(8) [   8 -138   25  102  486 -169  114 -160 -130   41  200 -274   15   96
  -42 -305  -69   17   50  -61  116  132 -506 -213  215  116]
(3) [ 133  -36   45  -64  -20  -35 -143  -35   31 -123    9   26   93 -162
  195  183 -219  -24   80  -65   28   87   25  173 -138   -4]
(3) [ 214  -54  199 -183 -445  293  -82  151  305 -176   20  237  144 -184
 -116   30   97 -137  -73  210  256 -154  128  347  -93 -176]
(6) [-353  147  138  -63  -75   21 -316  -22   15  -17  -65 -107  -20 -311
  118  146 -194   62  258 -168 -610  182  608  -11 -186 -140]
(6) [-168  127   37 -192 -230 -247 -141 -162  -17 -117 -154 -102   63  -54
  317  138 -203   43   61 -256   82  146    3  356 -263  -22]
(8) [-116  154  171 -141 -169  -91 -182 -156  -54  -61 -110 -183 -176 -150
   25   22  -75 -108  238   -1 -362  284  485 -163   22   55]
(11) [  81 -259 -117  240  379   71  135   70 -105   97  249  -66    5  -58
 -122  -76   44  -58   19   12 -244  -41  -96 -398   84   17]
(3) [ 173  -97  187  -96 -286 -127  -65 -165  -16 -155 -126 -176   19   23
  204   28 -416  -52   56 -133  205  328 -197  405 -149    8]
(11) [  37 -102 -121   63   62  -37  192    7  -53   19   71  -23    3  144
  -82 -131   54  -48 -123    8  172    4 -271 -139   70   74]
(11) [  11  -49  101   64    2   70  -14 -138   27   37    7 -102   44   13
  -96 -141 -186  -32  -14  -53  -16  125  -24  148   10 -110]
(8) [ -27  -65 -168   42  335  -17   71  179   34   61  131  101  158   -4
   38  -97  137  182 -167   -6  159 -245 -362  -19   66  -10]
(3) [ -29  172  -66 -144  -42  -45 -138   85   52 -103  -12  199   85  -98
  191  292   54   24   39   -7   70  -98  130   38 -130   65]
(8) [  17 -105  119   60 -127  197  270  149   53  154   37  -41 -154  266
 -435 -395  260 -148  -68  354  -93    2  -19 -348  291  -25]
(11) [  44   50  -70   -5 -230 -109   78  -57 -104  -63 -108  -16 -124  176
   54  168    3  -83   13  -28  123   55    1   16 -113   82]
(6) [  38   18 -102   46  317  -67   12 -136   15  -13   92  102  219   17
  101 -130  -51  135 -194 -194  493 -174 -493  272   10   19]
(8) [ 276 -272  219  -47 -251  403  -79  207  393 -145   90  282  184 -282
 -172  -60   37  -82  -85  262  218 -274    0  346 -118 -347]
(11) [ 116 -182  -83  -72 -335  -58  115  -23   57  -41 -126  -34    4   31
   46  166    4  -30 -159  -29  238   48 -187  183 -122   -8]
(3) [ 346 -200   56   46 -248  198    5   37   62 -131  -31    3 -141 -142
 -185    9  -90 -164    5  204  -38  111  244  -21   66  -46]
(8) [-206  -49 -340  -15  242 -404  165  -27 -191   -6   49 -177  -20   87
  180  -39  133   76  -92 -185   86  -33 -374 -246  -82   97]
(6) [ 107 -203   15  140  112  369   -2  212  239   26  108  303  134 -173
 -124   71   63   93  -45  137   64 -314  -13  122   21 -152]
(8) [ 155  287  108 -114  -10   35 -189   17  -10  -17  -81   68   23   32
   72  127 -130   66   27   66   37  147  162  132  167  171]
(11) [   3  240 -122  -41   96 -211  -88  -35 -162  -42  -12  -39    5  134
  192  269 -111   -4   88  -71  -45  101   59  -14 -109   95]
(6) [  27 -126 -278   97  362 -115   48    6  -45    9   83   -2   26  -91
   55   89   66  110  -86  -51   59 -133 -205 -157   12   13]
(6) [-117  158 -144   15   89 -108  205  222 -155  119   70  -54  -78  398
 -136 -151  204  -41  -63  174 -117   11 -103 -400  121   86]
(8) [ 178   -7  247 -148  252  141 -247   72  263 -198  226  165  246 -293
   31  -45  -41    2  124  175  252 -147 -146  186   36 -109]
(8) [ 125  223 -205   87  200 -166   27   -6 -226   77  -71   24  -88  297
   72  129  -57   57  -84    3   45   62  -71 -158   76  180]
(8) [   0   -1   28  -12  -31  -61  108   79  -46  -48   55 -113 -112  182
 -152 -183  149  -81   17  163   61  -14 -138 -166   41  -44]
(8) [-259 -210 -257  335  309    7  120   47 -146  272  -30  -55 -118  -36
  -39  -52   43  209  -98 -200 -447 -120   41 -334  -32  -85]
(3) [  54    9  173   54  -21  323 -227  119  170    4   32  282  105 -249
   36  280  -96   15  160   51 -245 -130  398  124 -118 -115]
(6) [ 194  250  156   -6  113  229 -224  115   60   24  -29   81    8   -1
 -115    5 -230   73   71  229 -185  165  342   80  278   27]
(8) [ 158   82  -19  -93 -371  -88  126   89  -82 -138  -77   -3 -146  279
  -44   39   94 -162  -40  154  243   62  -67  -32  -52   89]
(11) [ -59 -217   44  -13 -151   37   36   -5  115  -94    3  -26   47 -133
   -5 -124  -30   14  -60  -79  156  -48 -173  179 -130 -144]
(6) [ -79  209  272  -89 -193  157 -254   36  186  -14 -170  139  -30   30
  -22  174 -184   26  167  175 -144   94  333  134  -92 -161]
(3) [ 147   -4  149  -98 -187  508 -226  402  373  -57   84  417  227 -396
 -111  130  112   44  -34  263 -145 -305  463  260   -4 -223]
(6) [  40 -278  -28   99   94  263  178  287  111   63  246  146   49 -162
 -228 -183  386  -68  -49  190 -131 -343    3 -275  105  -75]
(6) [ 195   95 -139  -79  222  -83   38   26   -3   -5   66    0   87   56
  -26  -85  113   53 -150  119  260  -81 -213   66  229   85]
(3) [ -45  344   47 -153  -96 -176 -135  -92  -95 -106 -106  -42  -57  135
  130  101  -69    3   92  -36  115  135   92  109  -18  121]
(8) [ 271 -188  244 -188   -1   97  -46  147  148 -267  313  -75  240 -284
  -10 -330   -3 -110   38  103  279  -23 -284  273   99  -35]
(3) [ -78   45 -158   40  185 -216  103  -34 -186   42   12 -143  -67  140
   55 -102   71   77  -60 -108   49   17 -221 -147   72  128]
(6) [ 112 -248   -1   57  219  -11  -76    7   22 -212  236   48  135 -320
  113 -132  -96  -56   12 -126  139 -125 -227  -13 -196 -109]
(3) [ -31  103  241 -155 -452  143 -142  -75  209  -85 -148  224  101  -71
  132  259  -42  -51  101  -44  183 -100  196  499 -244  -93]
(6) [ -97  121 -129   17  156 -289  225 -172 -236  120  -47 -183 -104  362
   35 -168   97   38  -67 -111  207  100 -362 -148  206  285]
(3) [ 423  -23  -96   19  202  -98  -51   16 -119 -105    1  -71  104   41
  216   78 -439  136 -104  -70  290  270 -345  289  165  229]
(3) [ -69 -163 -139    2 -219  105   84  154  137   20  -65  212   51  -94
  -20   43  153   40 -230  -14   81 -201  -28  -11 -161 -111]
(11) [ 138  127  -46 -117   93 -243 -196 -212 -132  -95  -27 -183  206 -128
  408  189 -487   69   52 -325   28  322  -24  484  -70  130]
(8) [-234   41   87  -20 -189   60  -94   18   54   35 -108  -28 -106  -95
  -58   40   57   17   89   -1 -313    2  348  -64 -112 -147]
(11) [  51  260   40  160  149 -188  -96 -323 -272  103 -218 -250 -243  367
   29  171 -394   46  156  -81 -131  399   78  -19   71  116]
(11) [  75   99  -93  -39 -151  -27   26  137  -41  -28  -60  167  -12  128
  119  267   78   -3  -28   34  103  -82   12    6  -98  110]
(3) [-118   69  -93   69  102 -110  -50  -89 -112   17  -64  -66 -135    0
   37   80  -66    7   94  -58 -230   80  200 -206  -52    4]
(11) [  48 -101   64   17 -129  137   44  168   50  -18   76  -34   40  -10
 -103  -92   -8  -51    8   93 -118  -14   56   92  -25 -133]
(3) [ 106  274  -49 -126 -136 -221 -135  -11 -178 -113 -190 -198 -126  142
  120   16 -308   51  -22   -8  -35  387  135   98   63  119]
(6) [-140   23  -14  -80 -175   -5   38   87  130   43  -53  184  160  117
  107  103   58   31 -103  -30  167 -171 -168  206 -240 -130]
(8) [-177 -155 -143  145  118 -328   67 -236 -287   29  -49 -387 -182   -7
  117  -87 -124   28   36 -330 -230  190 -110 -186 -151   -6]
(6) [ 114  -22  162    6 -230  322  -88  208  157  -11  -46  144  -71 -123
 -185   27   27  -32   60  252 -227  -41  412   17   72 -114]
(11) [  93 -204 -212  216  135  219  333  280  -36  254  159   81  -35  167
 -352 -129  394  -37 -232  220 -155 -221  -82 -454  241   35]
(11) [ 111  164 -179   84  294 -101   37   14 -173   65   30   67  107  226
  177  104 -190  124  -84 -122  168   68 -247   72  109  244]
(11) [ -38 -191  -15  131  -24  369  206  407  153   88  281  303   97    2
 -322 -137  487 -125 -105  248  -88 -477    3 -308  -50 -189]
(11) [ -46   23   18 -112  301   33 -192   52  147  -57  169  112  254 -349
  162   46  -13   91   85  -38  -50 -141   50  122    6  -41]
(3) [ 477 -309  114  125  144  701  -47  370  432  -89  305  549  286 -407
 -235  153  156    9  -21  362  242 -507   60  266  182 -120]
(8) [ -23   49 -272  119   55  -81  147   77 -118  107  -82   68 -135  216
  -53   55  153   26 -123   64  -59 -137   26 -220  -16   -5]
(8) [  -4  125  -67  101   34  105   93   93  -98  131  -13  -14  -73  186
 -131    0   36   44    0   66 -164   40  166  -60  216  118]
(6) [ 211 -118   99  151  111  415   94  140  190   56  139  180  -23    0
 -438 -165  272  -17  -69  338  153 -276  -17  -69  304  -85]
(3) [ 102  134  -95 -224  448 -357 -283 -132    7 -246   97  -15  384 -224
  583  177 -459  220   39 -295  438  119 -470  521  -98  133]
(3) [  55 -299    5  181  172  293  266  224  134   73  256   72  -20   67
 -447 -299  355  -81  -87  312   74 -268 -249 -360  208 -117]
(6) [  37  244  177 -239 -349 -219 -180 -123 -118 -125 -120 -204   16   53
  196  -28 -287 -128   46 -124  -62  385  153  218 -156   31]
(6) [ 275 -102  217  -42  -35  231 -158  122  184 -159  150  121  164 -203
  -43   -6 -139  -86   52  151   92  -35   10  213  -55 -154]
(11) [ -40  -48 -112  173  117  -76  -20 -122 -156   67 -115  -98 -158  -29
   70  121 -107  123   21 -182 -159   64   72  -79  -18   57]
(11) [ -64  -43  -30   66 -109  118  111   75   55   33   12  209  -27   76
 -117  -11  238  -50 -101   44  134 -228  -53 -151  -83  -32]
[-112  175 -250  -29  343 -455  -31 -176 -272   -5  -13 -151   47  109
  367  101 -139  137  -33 -327  123  116 -321  -41  -81  213]  (3)
[  58   16   34  -49   15 -109   54  -59  -56  -30  -17  -75  -30   93
   55  -85   -5    7   12   -9  182   55 -197   55   98  126]  (6)
[ -49 -106 -311  138  413  149  268  408   20  208  249  181  170   78
 -167 -200  414  201 -295  111   52 -405 -342 -245  272   61]  (11)
[ 163 -140 -122   99  315  315   86  281  216   22  261  324  284 -116
 -124  -63  170  103 -154  161  244 -427 -221  172  147  -90]  (6)
[ 340 -277  134  226 -179  432   60  199  140  -38  -33  124 -272  -12
 -420   -2   -4 -125   64  438 -148  -21  285 -220  141 -151]  (8)
[-164 -194  -76  212  220  320  -67  272  102  150  115   75  -69 -359
 -262  -50  192   88   33  134 -692 -223  514 -412   41 -266]  (11)
[ -39 -304   11   82  -91  389  222  300  311   98  167  341  159  -45
 -250  -12  424  -18 -129  211  156 -494 -174  -13  -32 -187]  (3)
[  23 -197  -50   65 -134    7  128  -13   53   56 -102  117  -15   77
   81  186   12   11  -51  -34  142  -91 -187   50 -141    1]  (6)
[-192   33   41  -63  176  -71 -228  -29  -20  -41  101  -92  140 -354
  198  -28 -126   79  102 -242 -307   52  183   31 -120  -61]  (6)
[ 120  218  112 -194   61   44 -131  -34  123 -158  118  260  282  -71
  240  209  -48   -2  111  -39  449 -103 -126  401   40  214]  (8)
[  14  308  105 -215  148 -334 -177 -124 -149  -69  -28 -187   79  120
  299  -48 -312   24  119  -91   35  347 -123  108   54  187]  (6)
[  84 -201 -132  102   76  328   29  296  252  -20  192  377  168 -208
 -180   45  214  -54 -130  217  -13 -434   93  -83 -141 -295]  (6)
[  66   32   63 -128   90  -87 -108  -51   20 -127  106   21  216 -163
  273   49 -127   22   83 -155  187  -18 -148  332  -61   77]  (11)
[  55   59    4  -45  458 -181 -233 -239  -18  -57   74  -58  202 -232
  299   88 -263  165   60 -246  165   64 -234  231   20   86]  (8)
[  55   43  -22  -99   27 -134  129   12 -100  124   43 -227   49  152
  -13 -140   79  -27  -53   40  -80  129 -113   10  207  117]  (3)
[  15   76   66  -52  116 -157   36 -165 -105  -57   69  -62  -12   71
   99  -86   11  -88  123  -63  170   58 -160  -54   79  198]  (8)
[-186   20  -94  -66  -61  -94  -79   16  -49  -57   20   16  114 -209
  270  173  -43   57   38 -285 -120  -15  116  111 -212   48]  (8)
[ -86  163  131  -89  150  172 -207  103  164   10   89  135  226 -185
   56   55  -14  160   66   -9  -27 -119  110  277   74  -39]  (8)
[ 228   68  195 -208  -29 -122 -246 -171   31 -267   52 -150  181 -213
  229  -19 -326  -13   80 -135  301  200 -149  521  -49   10]  (6)
